[-51   4 -38 -15 -11  88  21  30  34  16  10   6  24   8 -19 -33 -30   8
 -63 -12   7  19 -20 -24 -25 -25 -35   2  12 -23 -30  39  -2  23  -7   3
  38  12  40] | Q703
[-41 -14 -45  -9 -10  71  19  15   7  -7  13  17  24 -27   1 -35  -6   3
 -26 -36   2  31   9 -16 -20  -4 -16  -3   2  -4 -58  26 -10  35   2 -13
  33  13  41] | Q654
[ 10  31  18  -9   7  31  18 -29  26  12  54 -21 -10 -31  33   5 -25 -14
 -28 -12 -62 -33  45  -6   3  -6   3 -42   5  25  39  29  -2  -5 -37  38
 -54  49  58] | Q44
[-45  -1 -53  -9 -27  78  26  34  11   6   6  12  37 -20  -9 -39 -13  -3
 -31 -37   1  33   4 -22 -15 -14 -25 -10  -8  -1 -38  25  -2  36  13   2
  26  16  32] | Q280
[ 14  44   5   5  10  33  22 -25  31 -18  63   0 -26 -29  25  10  -4 -17
 -18 -39 -68  -2  43 -29  -3 -45  11 -51  16  18  56  32  11   6  -9  53
 -48  33  39] | Q885
[ 15  39  -3   4  11  24  16 -23  36  -5  50   9 -39 -15  17   3  -3 -17
 -27 -26 -63  -4  34 -20   3 -38   3 -43  15  20  66  44   3   3 -14  58
 -54  26  44] | Q987
[ -11   34  -73   -1  -27   20   32   12   47   -7  -10  -23  -16    5
  -15   -2  -50   14  -76   29   49  -81   30   -4  -32    1    1    5
  -22  -28 -112   32  -16    6    0  -20  -40   40   13] | Q821
[ 30  28  23 -12  10  32  34 -27  37  10  54  -8 -11 -35  23  11 -22 -11
 -43 -10 -40 -22  34  14  -3 -22   2 -34  19  33  32  34 -14  -5 -28  54
 -51  41  51] | Q472
[-32   5 -67 -15 -12  62  32   7  46  11  15  18  25 -11 -20 -30 -23   2
 -95 -13  -1  -5 -10 -32 -23   8  -9  -8  -2   3 -29  29  12  15 -31   8
  33   1  42] | Q654
[ 12  24 -58  -2  -8   6  32   5  53 -12  -1 -24 -18 -12  -5 -16 -35  18
 -67  13  26 -93  14 -11 -20  -6  10 -23 -22 -28 -86  14   9   1  -4  -6
 -39  16   4] | Q821
[ 21  25  25 -14  10  30  35 -31  37  -1  56 -17 -22 -34  29  11 -24 -10
 -45   3 -42 -24  40  12  -1 -12   9 -39  14  22  13  38 -11  -7 -36  46
 -46  45  52] | Q472
[ 27  16 -55  10  -7   5  36   4  57   2  10 -31   6 -21   6 -23 -20  -6
 -67 -14  33 -75  -4 -25 -22 -29  24 -27 -20 -37 -72  19   6  20  -5  16
 -42  28  -6] | Q885
[  11    5  -64    3  -20   -8   33  -14   75    0   10  -22   -2   -7
    6   -3  -25  -15  -84   23   54  -49    7   -3  -20   -6   -5   -3
  -39   -7 -103   37  -14    9  -28  -18  -44   28   -2] | Q472
[  4  44 -66   5 -28  23  30  16  43 -15   7 -27  -4   9  -8   0 -40 -10
 -81  15  52 -62  28 -11 -26 -18  21  -2 -14 -24 -98  26 -14  12   9  -8
 -57  39   1] | Q885
[-76 -14 -60  -2 -34  92  32  28  25 -10  10  13  29 -15 -21 -27   0 -11
 -32 -32  -1  32   6 -35 -16 -16 -19 -23 -16  -4 -38  36 -17  48   3   0
  30  19  39] | Q310
[ 10  20 -48  11  -5   7  24   2  50  12   1 -35  -9 -19   9 -22 -38  -4
 -61   6  33 -86   3 -30 -13 -16  31 -26 -39 -34 -58  25   3  23  -8   3
 -36  29  14] | Q44
[  4  35   1  -1   8  22  30 -26  35 -22  49  13 -47 -19  19  15   0   6
 -18 -21 -63 -18  51 -17  -7 -39  -8 -38  21  18  72  43  12   9 -19  42
 -35  36  42] | Q821
[  -6   44  -69   -7  -26   24   40   21   51   -2   -4  -26  -12   16
  -10    4  -43    2  -77   31   54  -69   31   -8  -22  -14    2    4
  -29  -18 -100   30  -24    6    4  -26  -46   39    8] | Q821
[  10   33  -68    7  -24    9   23    9   48    3  -13  -30   -6   10
  -22   -6  -46   -8  -83   32   44  -65   19   -3  -10    5   27    2
  -25  -28 -101   30  -21    1    0   -1  -55   46   14] | Q987
[ 26  11 -61   4  -3 -12  21 -11  44   0   7 -21 -13 -37   3 -23 -25  -4
 -69  -1  27 -83   0  -4 -27  -2  19 -24 -28 -28 -84  20  -4   6 -24  11
 -45  25   6] | Q654
[-41  13 -63 -19 -24  62  41  30  38  23  13  11  37   2 -21 -33 -25  -1
 -80 -14   5   0 -15 -38 -21 -10 -23 -12  -7  -5 -29  40  19  22 -17  19
  35  -3  24] | Q280
[ 20  11 -51   4 -13   2   8  -3  53   5   9 -21  -3 -18   1 -34 -30   0
 -60  -2  26 -72   0 -24 -21 -14  31 -33 -26 -49 -64  15   3  20 -11  -2
 -36  29   7] | Q327
[  9  38   0  -2  11  62   0 -31  25  22  61 -12 -20 -31  17  -2 -38   4
 -24 -42 -62 -19  26 -18  -9 -44   9 -29  15  21  57  40   4  15   0  51
 -30  62  60] | Q44
[ 10  20 -56   0 -10   8  10  -3  54  -7   5 -20 -13 -17   3 -35 -43   7
 -77   8  22 -73  -2 -21 -24 -16  26 -28 -12 -47 -84  20   2  10  -5  10
 -39  19   4] | Q327
[-52  -1 -44  -9 -25  92  11  33  20  -3  16  16  33 -10   1 -46  -9   6
 -32 -33  -7  47  10 -47  -1 -14  -5 -27  -8 -15 -32  22  -5  37  15 -14
  25  12  45] | Q327
[ 10  22 -59   5  -3  20  25   3  49  -3  -9 -29  -7 -12   1 -18 -43  11
 -81   3  16 -89  10 -22 -24  -9   4 -14 -22 -32 -76  27  10   5  -6   8
 -39  21  -5] | Q821
[ 32  46   2 -12  -1  49  15 -28  14   6  67 -18  -6 -54  21  -2 -20   8
 -24 -61 -56 -12  29   3   2 -42  14 -45  15  25  57  49  23   6  -1  59
 -22  50  54] | Q270
[  0   3 -82   5 -31  -8  41  -8  70   5   3 -29  11 -17  -8  -1 -17 -13
 -81  27  32 -71   0 -14 -17  -7 -25 -17 -38 -23 -78  49 -12  17 -32  17
 -50  36 -13] | Q310
[ -3  38   1   9  16  22  10 -38  39   0  56   7 -46 -22  20   8 -19 -13
 -15 -31 -68 -12  38 -27   1 -38  12 -41   8  27  73  32  12   7 -17  38
 -38  34  52] | Q44
[ -2  17 -68   9 -16   3  20 -10  67  13  -4 -39   0 -11  14  -9 -44  -1
 -80  27  34 -67  10 -29 -14  -2  -3   0 -35 -16 -79  31  -2  14 -23 -11
 -39  37   7] | Q44
[-35   0 -47  -6 -13  75  44  22  59  10  14  25  33  -4 -19 -27 -21  -8
 -75 -11  19  24 -14 -37 -18 -18 -10 -10  -9   4 -22  39  -2  29 -17   7
  40  -9  38] | Q472
[ 19  19 -59   8 -10  -5  28  -3  58   5  10 -34  -5 -25   5 -23 -30   7
 -71  -2  30 -90   3 -12  -8 -30  20 -35 -32 -45 -83  22   8   9 -13   2
 -47  35  15] | Q703
[  -3   46  -59    8  -21   24   35   18   44    2    4  -34    7    4
   -4    4  -40   -4  -81   18   53  -64   22  -17  -27  -28   23    8
  -12  -32 -104   26  -21   13    6   -7  -48   47    8] | Q885
[-47   5 -40  -3 -31  91  23  25   7 -10   8  11  39 -36   5 -37  -3   2
 -32 -54  12  36  14 -29 -10 -15 -18 -10 -15  -3 -20  31   7  33   9 -12
  37  10  46] | Q270
[  6  38 -71   9 -23  13  30   7  52   8  -9 -41  -8   9 -21  -4 -32  -9
 -91  20  46 -37  16  -1 -15  -9  11   6 -22 -18 -94  42 -17   6  -3  -4
 -60  38   1] | Q420
[-39 -15 -47  -7 -14  74  20  13  12  -4  20  22  27 -26 -10 -39   1   3
 -34 -37   1  30  10 -16 -13   5 -20  -6   4   5 -47  23 -11  32  -1 -13
  23  17  40] | Q654
[-33  -1 -57   6 -14  64  33  29  58  13   3  10  13   3 -19 -27  -5  -6
 -98 -22   0  39 -22 -39  -8  -4 -18  -3  12   4  17  60   8  34 -23  11
  21  -3  20] | Q420
[ 10   6 -69  10 -21  -6  32   6  57  -8   9 -27  -3 -27 -12 -21 -20 -15
 -60  -7  22 -74  -5 -18 -22 -15  18 -39 -44 -42 -77  41  -4  29 -14  17
 -35  38  -6] | Q310
[-48 -13 -46  -7 -20  89   5  20  22   3  18  18  28 -10  -5 -50 -12   3
 -23 -40  -7  46  12 -41  -4 -10  -9 -24  -3 -13 -38  16  -1  37  14 -13
  25  12  39] | Q327
[-41  -1 -48 -12 -36  68  31  46  -5  11   6   9  28 -16   5 -39  -3  -2
 -21 -48  17  30  11 -27 -11 -11 -10 -18 -17  -7 -37  37   3  51  16  -4
  33  19  35] | Q280
[  5  11 -67   9 -17  -6  32  -2  59  -6  14 -21  -6 -27 -10 -16 -15 -20
 -59  -6  19 -77  -4 -19 -21 -12  14 -43 -39 -28 -73  38   0  27 -14   9
 -40  22  -5] | Q310
[-42   2 -48  -1 -23  92  34  32  21  -5  18  19  45 -13   1 -28   0   0
 -34 -42   9  38  10 -50 -10 -31  -8  -9  -2  -7 -31  24  -4  38  15   1
  29  12  36] | Q885
[ 27   3 -42  12  -1  -8  35  -6  70   4  10 -28 -11 -32   5 -21 -35  -8
 -68  -3  39 -74   2  -5 -22  -7  36 -31 -28 -29 -86  30   4  30 -11 -12
 -28  23  13] | Q472
[  5  34 -61   8 -17  19  22  10  46  16 -17 -30 -16   8 -14  -9 -46  -9
 -88  24  53 -73  12  -4 -20   2  18   7 -21 -32 -99  31 -23   7   7  -6
 -59  40  13] | Q987
[ 12  22 -71   8 -21   5  36   2  58   0  12 -30   9  -6  12   0 -25  -6
 -80  23  44 -63  20 -29 -16 -15  -5  -9 -23 -26 -90  35  -2  10 -22   6
 -54  30 -12] | Q885
[ 36  19 -39   6  -4   2  33   6  44   1  18 -31   6 -25  14 -21 -23  -1
 -68 -13  32 -87  -5 -26 -16 -20  38 -30 -20 -42 -72  17  13  14  -6  12
 -35  27  -5] | Q885
[-42   3 -64  -9 -20  73  38  30  48   5  -3  17  32   6 -15 -26 -14  21
 -88 -11   0  -1  -9 -46 -10  -1 -19  -7  -4  -1 -15  31  19  18 -17   1
  40   6  30] | Q821
[-48  11 -55  -8 -25  62  33  14  55  12  15   6  21   3 -22 -34 -10   5
 -88 -18   0  -7 -12 -48  -8  -9 -10 -23  -5   3  -9  26  14  17 -31   7
  26   6  42] | Q703
[-19  32 -69   8 -39   0  30  13  51 -12  -7 -25 -18  -5 -23   7 -34 -10
 -72  24  35 -61  13  -4 -22 -10   2  -4 -33 -23 -91  40 -36   8  -5   5
 -49  46   2] | Q310
[-35 -13 -54   1 -17  95  16  34  28   4   2  16  31  -7  -4 -42  -7  -6
 -49 -30  11  38   2 -38  -5   0  -9  -7 -11 -12 -38  31  -8  42   9 -14
  21  20  43] | Q987
[ 11  40  -4  -1  11  11  16 -43  31 -19  60  13 -40 -29   8   7   3 -20
 -22 -30 -67  -4  41  -7 -17 -31   0 -34  21  38  66  34  -3   8 -27  45
 -42  29  43] | Q654
[ 13  43 -69  -7 -21   8  24  -1  45   6  -2 -28  -8   1 -18  -3 -37 -10
 -83  30  53 -62  10   6 -30  -9  14  15 -21  -5 -94  15 -32  -1  -6  -7
 -44  42   4] | Q654
[ -5  33 -69   0 -22  25  41  15  50  -6  -9 -27   0  12 -17   3 -38   6
 -83  34  39 -76  33  -3 -16  -8   0  -3 -21 -22 -88  32 -13   7  -4 -10
 -53  43   9] | Q821
[ 12  33  -8  -7  13  16  23 -43  25 -11  65   9 -22 -31  11   6   6 -16
 -17 -33 -67  -8  46  -1  -9 -41  -9 -43  13  29  49  37   3   2 -26  55
 -52  29  45] | Q654
[  1  44   2  -1  11  18  22 -41  37  -2  64   4 -41 -21  11   1  -2 -10
 -20 -37 -63 -20  46 -17  -3 -51  -7 -53  10  17  46  33  11  -4 -27  52
 -54  31  54] | Q703
[-47   1 -60  -8 -21  67  32  21  50  23  15  14  39   7 -22 -31 -16  13
 -92 -17   4   0 -19 -39  -2 -16 -14  -9   4  -2 -21  29  14  11 -31   6
  35  11  39] | Q703
[-26 -13 -45   3 -25  82  19  30  11  12   5  15  32  -9 -10 -44   7   2
 -36 -53   7  23  -4 -33   8   0   8 -18  -9  -7 -14  32   2  42  24  -2
  20  26  43] | Q987
[ 21  23 -62  16  -3   5  31  -1  56   4  -1 -37 -20 -17 -11 -24 -27  -9
 -81  -3  28 -57   3 -14 -15 -13  18 -26 -28 -39 -77  43   7  13  -7  15
 -58  18  -3] | Q420
[-10  39 -57   9 -21  19  13  14  39   3  -5 -36  -7   6  -9  -7 -50  -2
 -85  30  42 -72  22 -12 -13   1  25   1 -30 -21 -86  26 -17   6  -8  -9
 -55  53  17] | Q44
[ 27  28   4  -7   7  50  24 -28  31  14  76   0 -16 -27  14   2 -20 -11
 -24 -55 -41  -2  27   4  -6 -51  23 -41  14  29  32  55  -3  21   5  43
 -27  55  51] | Q472
[ 18  32  -9 -14   9  57  28 -30  27   8  55  -6  -7 -29  13   2 -15  12
 -23 -40 -63 -23  35  -5  -6 -39   3 -36  22  27  35  37   7   9   0  47
 -26  58  55] | Q821
[  8  31 -70   8 -28  25  24  17  44   8  -5 -24  -7   8 -16 -14 -36 -10
 -80  20  53 -63  10  -5 -12  -4  20   0 -21 -27 -89  33 -24  10   7  -8
 -55  50  13] | Q987
[ 19  12 -50  15  -3  -8  19   1  62   8  13 -30 -16 -28  14 -30 -34   6
 -65  -7  31 -83   1 -27 -11 -10  27 -24 -32 -35 -74  23   9  25  -9 -15
 -39  37  10] | Q44
[-43  10 -41  -4  -7 100  34  47  25   3   6   7  31  -3  -6 -29 -25  -2
 -59 -20   4  27 -19 -37 -23 -32  -5  -9  16 -27 -28  28   0  28   9  16
  37  14  29] | Q885
[ 24  39  13 -23  -2  17  30 -27  34  17  57 -29   2 -26  19   6  -4  -1
 -32 -10 -51 -30  31  12  12 -31  -6 -47   9  29  25  17 -10 -20 -35  50
 -61  54  58] | Q703
[ 26  12 -51   2   8  -7  19 -10  49   0   4 -27 -13 -31  -5 -24 -27  -5
 -75   5  27 -85  -4   1 -27   1  21 -21 -23 -29 -81  12  -2  10 -16   2
 -45  18   6] | Q654
[-65   2 -43   3 -20  92  19  31  16  14  13  16  28  -4  -4 -33 -19  10
 -28 -33   4  27   8 -45  -6 -20 -17  -1  -3  -3 -20  31   0  37  15 -14
  35  14  47] | Q44
[  6  40   4   0   2  13   7 -31  34 -11  52  18 -30 -21  24   5  -9 -16
 -18 -23 -70   0  38 -26  -3 -42   8 -50  13   7  76  33   5   3 -23  46
 -41  26  47] | Q327
[-55   1 -74 -10 -40  67  41  37  47   2  17  16  23  -1 -35 -27 -16  -2
 -71 -10  -6   2 -20 -35 -11  -4 -17 -39 -12  -2  -9  38   9  19 -25  25
  32   2  25] | Q310
[ 13  20 -65  -1  -5  11  34   3  55  -6  -5 -32 -21 -11   3 -18 -22  12
 -72  18  38 -83  10 -24 -24 -15   8 -23 -36 -34 -83  26   3  14 -10  10
 -40  29   1] | Q821
[ 20  37 -45   1  -9   1  31  -2  54 -10   7 -36  -7 -37  14 -21 -18  -7
 -78   0  39 -72   5 -15 -13 -11  18 -31 -45 -30 -63  26  24   8 -10 -11
 -36  11   6] | Q270
[  -2   26  -56    7  -25    7   34    2   53   -1   -4  -24  -13    4
  -21   -1  -42   -4  -80   20   66  -57   20    8  -27   -9   21   12
  -21  -12 -114   36  -31   15   -1   -9  -42   43   13] | Q472
[-44   9 -54 -11  -1  79  24  31  25  -6  -5  18  16  -3 -17 -29 -26  -7
 -73  -1   2  31 -16 -17 -34 -14 -17   8  17  -9 -34  35 -11  23 -12  13
  37   6  29] | Q654
[ 28  25   3  -6   9  48  20 -34  22  25  72  -2 -12 -29  16   8 -20  -1
 -19 -56 -38  -3  26   7   1 -51  27 -38  10  24  27  52   5  18  10  46
 -23  64  56] | Q472
[ 19  44  -2 -13   2  51  18 -33  15  12  64 -25 -15 -46  20  -1 -18   0
 -17 -59 -51  -6  35   0   0 -44  14 -49   7  26  48  48  23   9  -1  57
 -23  52  57] | Q270
[ 20  44  -6 -15  -2  54   0 -23  24  21  71  -2   2 -17  12  -8 -17 -11
 -19 -42 -65   4  20 -15  -4 -51  13 -52  12  14  59  34   1   7   0  50
 -38  52  50] | Q327
[  8  36   2  -8  15   5  20 -39  33 -19  61  10 -42 -27  15   8   2 -15
 -28 -23 -69  -6  42  -3 -14 -30  -4 -38  20  29  58  34   3  -1 -37  48
 -43  27  45] | Q654
[ 21  30 -12 -13   5  63  20 -30  20  15  55  -6  -9 -27  14   2 -12   9
 -16 -50 -57 -16  32  -5 -12 -45  -1 -35  15  25  42  36   7  12   4  47
 -27  65  52] | Q821
[-42  -9 -51  -2 -25  83  34  34  23   4  16   3  26  -8  -3 -37  15   0
 -42 -47  14  57   7 -26  -3 -21 -21 -14  -4  -3 -28  51  -1  48  11 -11
  13   9  34] | Q420
[ 21  27 -48  12   1   6  34   5  58 -11   8 -39  -1 -22  11 -16 -29  -5
 -73   4  30 -78  10 -36 -23 -27  30 -25 -19 -40 -81  24   3  22  -8  15
 -47  20  -4] | Q885
[ 20   8 -73  11 -20  -5  40 -10  69  12   5 -39   9 -12   7  -9 -18 -14
 -85   8  36 -43  10 -10 -15 -15 -22  -7 -29 -31 -74  60   1  19 -25  -5
 -59  25 -10] | Q420
[-41   3 -58   1 -21  66  40  35  55  12   9   6  27  10 -33 -32   2   0
 -91 -19   0  40 -18 -36  -1  -5 -10 -14   2  -1   5  47  15  26 -19   3
  24   3  28] | Q420
[-60   7 -39  -2 -18  93  16  42  24  14  -2   9  12  10  -9 -33 -35   3
 -60 -16   5  25 -17 -35 -16 -12  -8   4   3 -13  -2  33   3  31   3  -6
  45  26  40] | Q44
[ 29  22  13  -9  10  50  25 -29  36  15  66 -13 -19 -39  21   0 -18 -10
 -19 -48 -52   2  30   2  -4 -43  14 -51   9  26  49  47  -2  22  -5  54
 -32  57  59] | Q472
